Here is a tiny trained network, its code and every weight. The questions are about switching its units off for an input and a target symbol, where a switched-off unit gives its printed mean instead of its output.

import numpy as np


def w(rows, s, z=0):
    codes = np.array(rows[::2]) - 128.0
    scale = np.full(codes.shape[1], s)
    scale[-1] = z or s
    return codes * scale


def f(y):
    return y / 2 * (1 + np.tanh(0.7978845608 * (y + 0.044715 * y**3)))


def softmax(a):
    e = np.exp(a - a.max(-1, keepdims=True))
    return e / e.sum(-1, keepdims=True)


def log_softmax(a):
    a = a - a.max(-1, keepdims=True)
    return a - np.log(np.exp(a).sum(-1, keepdims=True))


def net(x, mask):
    ids = ['ΓΔΞΠΣΨβεζηθλτω'.index(c) for c in x.split()]
    T = len(ids)
    res = E[ids] + P[:T]
    r = res
    for j in range(3):
        rows = slice(4 * j, 4 * j + 4)
        q, k, v = (r @ M[0][rows].T for M in (Q, K, V))
        z = softmax(np.where(np.tri(T) > 0, q @ k.T / 4**0.5, -1e9)) @ v
        o = O[0][rows]
        res = res + np.where(mask[j], z, o[:, -1]) @ o[:, :-1]
    y = f(res @ A[0][:, :-1].T + A[0][:, -1])
    res = res + np.where(mask[3:19], y, B[0][:, -1]) @ B[0][:, :-1]
    return log_softmax(res[-1] @ U[:, :-1].T + U[:, -1])


Q, K, V, O, A, B = {}, {}, {}, {}, {}, {}
E = w([
[130,123,116],'Γ',
[166,142,95],'Δ',
[128,23,187],'Ξ',
[95,218,139],'Π',
[151,109,106],'Σ',
[138,123,119],'Ψ',
[30,123,92],'β',
[134,129,128],'ε',
[171,149,208],'ζ',
[80,151,7],'η',
[141,123,124],'θ',
[80,105,115],'λ',
[132,96,68],'τ',
[52,63,117],'ω',
],0.02)
P = w([
[113,162,168],'0',
[113,146,111],'1',
[115,131,79],'2',
[114,115,58],'3',
[117,105,34],'4',
[128,99,1],'5',
],0.0085)
Q[0] = w([
[132,144,118],'head 1',
[141,183,161],'head 1',
[155,99,53],'head 1',
[162,99,150],'head 1',
[122,184,142],'head 2',
[132,55,146],'head 2',
[139,87,165],'head 2',
[86,125,110],'head 2',
[135,84,121],'head 3',
[162,55,5],'head 3',
[163,114,138],'head 3',
[127,135,220],'head 3',
],0.016)
K[0] = w([
[98,174,182],'head 1',
[161,172,157],'head 1',
[52,99,101],'head 1',
[174,95,184],'head 1',
[118,125,5],'head 2',
[187,32,190],'head 2',
[161,29,143],'head 2',
[102,110,138],'head 2',
[160,18,143],'head 3',
[103,51,79],'head 3',
[165,86,182],'head 3',
[164,170,164],'head 3',
],0.014)
V[0] = w([
[49,184,49],'head 1',
[213,191,62],'head 1',
[143,250,51],'head 1',
[164,175,179],'head 1',
[163,102,67],'head 2',
[138,198,91],'head 2',
[148,108,121],'head 2',
[197,92,176],'head 2',
[213,99,158],'head 3',
[79,97,156],'head 3',
[123,105,230],'head 3',
[149,211,112],'head 3',
],0.011)
O[0] = w([
[98,148,181,252],'head 1',
[87,185,87,103],'head 1',
[119,146,150,131],'head 1',
[173,184,91,2],'head 1',
[113,81,77,170],'head 2',
[145,95,156,125],'head 2',
[120,133,73,134],'head 2',
[81,137,71,84],'head 2',
[118,190,6,66],'head 3',
[255,136,150,158],'head 3',
[194,42,28,27],'head 3',
[129,188,201,46],'head 3',
],0.0066,0.0054)
A[0] = w([
[102,150,103,135],'neuron 1',
[112,142,119,121],'neuron 2',
[128,71,71,230],'neuron 3',
[227,129,152,126],'neuron 4',
[59,125,105,108],'neuron 5',
[129,107,160,177],'neuron 6',
[127,162,44,2],'neuron 7',
[82,111,131,114],'neuron 8',
[150,148,215,120],'neuron 9',
[106,9,160,83],'neuron 10',
[163,54,22,168],'neuron 11',
[106,111,99,182],'neuron 12',
[113,230,149,246],'neuron 13',
[160,199,105,135],'neuron 14',
[65,143,119,147],'neuron 15',
[108,74,98,209],'neuron 16',
],0.012,0.0045)
B[0] = w([
[100,173,86,134],'neuron 1',
[87,161,120,130],'neuron 2',
[156,167,156,215],'neuron 3',
[44,44,112,140],'neuron 4',
[156,61,94,149],'neuron 5',
[221,116,39,154],'neuron 6',
[114,42,125,142],'neuron 7',
[139,45,107,147],'neuron 8',
[155,89,149,176],'neuron 9',
[131,122,42,213],'neuron 10',
[167,171,242,251],'neuron 11',
[145,182,68,159],'neuron 12',
[54,183,130,196],'neuron 13',
[92,131,1,139],'neuron 14',
[87,124,100,159],'neuron 15',
[141,195,80,194],'neuron 16',
],0.0057,0.015)
U = w([
[134,135,111,93],'Γ',
[114,248,3,125],'Δ',
[248,215,130,183],'Ξ',
[147,234,177,153],'Π',
[148,172,76,51],'Σ',
[125,142,79,171],'Ψ',
[138,11,169,132],'β',
[133,158,116,103],'ε',
[146,149,121,3],'ζ',
[94,116,205,77],'η',
[140,166,110,54],'θ',
[164,133,150,185],'λ',
[111,115,44,147],'τ',
[166,56,54,112],'ω',
],0.0073,0.0046)

Each question gives the input, a string of symbols that net reads in full, and the target symbol t.
The units are the heads (4 rows each of Q, K, V and O) and the neurons (one row each of A and B). Each row of codes is followed by its name. A weight is (code - 128) times the scale printed after its matrix; where a second scale follows, it is the last column's (O, A, B and U).
mask holds one flag per unit, heads first, then neurons. A switched-off unit (its flag False) gives its mean, the last column of its rows in O or B, instead of its output. The means were averaged over made-up inputs and are rounded, as every weight is.
A unit's drop is (log p(t) with every unit on - log p(t) with that unit switched off) / (log p(t) with every unit on - log p(t) with every unit switched off).
The circuit of an input: a set's keep is (log p(t) with only the set's units on - log p(t) with every unit switched off) / (log p(t) with every unit on - log p(t) with every unit switched off). Starting from the 12 units with the biggest drops (on a tie, the unit counted first), units are removed one at a time, each time the one whose removal leaves the highest keep (on an exact tie, the one counted first), for as long as the keep stays at least 0.8.
circuit, biggest first: the units of the circuit, biggest drop first
most important unit: the unit with the biggest drop
k most important neurons: the k neurons with the biggest drops, biggest first
heads that matter: for each layer, one digit per head in row order, 1 if its drop is at least 0.15 and else 0, layers parted by /
drop of u: that unit's drop, to one decimal
input λ Ξ Γ Ψ, target Ξ: most important unit	head 3
input τ Π Ξ Ξ Ξ η, target η: heads that matter	001
input λ Ξ Γ, target Ξ: heads that matter	101
input Σ Δ Δ, target Δ: circuit, biggest first	head 1; head 3; neuron 11
input Ξ Ψ Ξ θ, target Ξ: circuit, biggest first	neuron 11; head 3; head 1
input Ξ Ξ η, target η: circuit, biggest first	head 3; head 1; head 2
input Π Δ η Δ, target η: heads that matter	001
input λ ε Π λ Γ Π, target Π: heads that matter	111
input Π η τ, target η: circuit, biggest first	head 3; head 1; neuron 16
input Δ τ η θ, target η: heads that matter	101
input λ λ ε Δ Ξ ε, target Ξ: heads that matter	001
input Δ ε Δ Δ, target Δ: heads that matter	101
input Ξ Γ Δ ε τ, target Δ: heads that matter	011
input Ξ Ψ τ Ψ Δ τ, target Δ: 2 most important neurons	neuron 11; neuron 1
input θ Δ Δ Ψ β Ψ, target β: heads that matter	101
input Σ β Δ, target β: heads that matter	001
input Δ β Σ, target β: drop of head 1	0.2
input Ξ Δ ε Δ, target Ξ: drop of neuron 5	0.0
input Δ Ξ Δ Ψ, target Ξ: drop of neuron 7	-0.1
